Below are the code and all the weights of a small trained network. Each question names an input and a class and asks about switching units off, where a switched-off unit gives its printed mean instead of its output.

import numpy as np


def w(rows, s, z=0):
    codes = np.array(rows[::2]) - 128.0
    scale = np.full(codes.shape[1], s)
    scale[-1] = z or s
    return codes * scale


def f(y):
    return np.maximum(y, 0)


def log_softmax(a):
    a = a - a.max(-1, keepdims=True)
    return a - np.log(np.exp(a).sum(-1, keepdims=True))


def net(x, mask):
    res = np.array(x, float).reshape(1, 4) / 4 @ E
    y = f(res @ A[0][:, :-1].T + A[0][:, -1])
    res = res + np.where(mask, y, B[0][:, -1]) @ B[0][:, :-1]
    return log_softmax(res[-1] @ U[:, :-1].T + U[:, -1])


A, B = {}, {}
E = w([
[126,129,128,129],'x0',
[111,160,105,124],'x1',
[112,31,2,149],'x2',
[231,178,114,238],'x3',
],0.0094)
A[0] = w([
[135,46,2,135,185],'neuron 0',
[225,212,167,202,201],'neuron 1',
[101,83,72,178,158],'neuron 2',
[194,121,52,167,124],'neuron 3',
[103,60,90,80,120],'neuron 4',
[30,76,158,26,252],'neuron 5',
[117,154,221,11,225],'neuron 6',
],0.0083,0.0048)
B[0] = w([
[106,88,2,172,231],'neuron 0',
[71,179,206,189,243],'neuron 1',
[166,111,14,157,184],'neuron 2',
[191,146,89,171,182],'neuron 3',
[85,60,76,118,179],'neuron 4',
[52,119,93,22,246],'neuron 5',
[173,201,157,57,232],'neuron 6',
],0.0086,0.011)
U = w([
[125,177,179,2,226],'0',
[44,75,86,87,5],'1',
[89,170,233,196,228],'2',
[203,131,90,206,52],'3',
],0.0091,0.0021)

Each question gives the input, the list of numbers given to net, and the class t.
The units are the neurons (one row each of A and B). Each row of codes is followed by its name. A weight is (code - 128) times the scale printed after its matrix; where a second scale follows, it is the last column's (A, B and U).
mask holds one flag per neuron, in row order. A switched-off neuron (its flag False) gives its mean, the last column of its row in B, instead of its output. The means were averaged over made-up inputs and are rounded, as every weight is.
A unit's drop is (log p(t) with every unit on - log p(t) with that unit switched off) / (log p(t) with every unit on - log p(t) with every unit switched off).
The circuit of an input: a set's keep is (log p(t) with only the set's units on - log p(t) with every unit switched off) / (log p(t) with every unit on - log p(t) with every unit switched off). Starting from all 7 units, units are removed one at a time, each time the one whose removal leaves the highest keep (on an exact tie, the one counted first), for as long as the keep stays at least 0.8.
units of the circuit, in order: the units of the circuit, biggest drop first
unit that matters most: the unit with the biggest drop
top k neurons: the k neurons with the biggest drops, biggest first
drop of u: that unit's drop, to one decimal
input [1,-5,-4,8], class 2: unit that matters most : neuron 1
input [8,-3,0,5], class 2: units of the circuit, in order : [neuron 1; neuron 0]
input [-8,5,-4,1], class 2: units of the circuit, in order : [neuron 5; neuron 1]
input [0,6,8,1], class 3: top 2 neurons : [neuron 5; neuron 3]
input [8,7,8,3], class 3: top 2 neurons : [neuron 5; neuron 3]
input [-2,8,-7,1], class 2: top 2 neurons : [neuron 5; neuron 1]
input [-8,2,5,2], class 3: top 2 neurons : [neuron 5; neuron 3]
input [-1,-4,0,6], class 2: top 3 neurons : [neuron 1; neuron 0; neuron 2]
input [-8,1,1,1], class 3: top 2 neurons : [neuron 5; neuron 1]
input [5,-8,-1,-6], class 0: top 2 neurons : [neuron 6; neuron 0]
input [2,8,0,6], class 2: top 3 neurons : [neuron 1; neuron 0; neuron 2]
input [6,-1,0,-8], class 0: top 3 neurons : [neuron 6; neuron 0; neuron 2]
input [2,-4,-1,4], class 2: drop of neuron 2 : 0.1
input [4,-1,-3,8], class 2: units of the circuit, in order : [neuron 1]
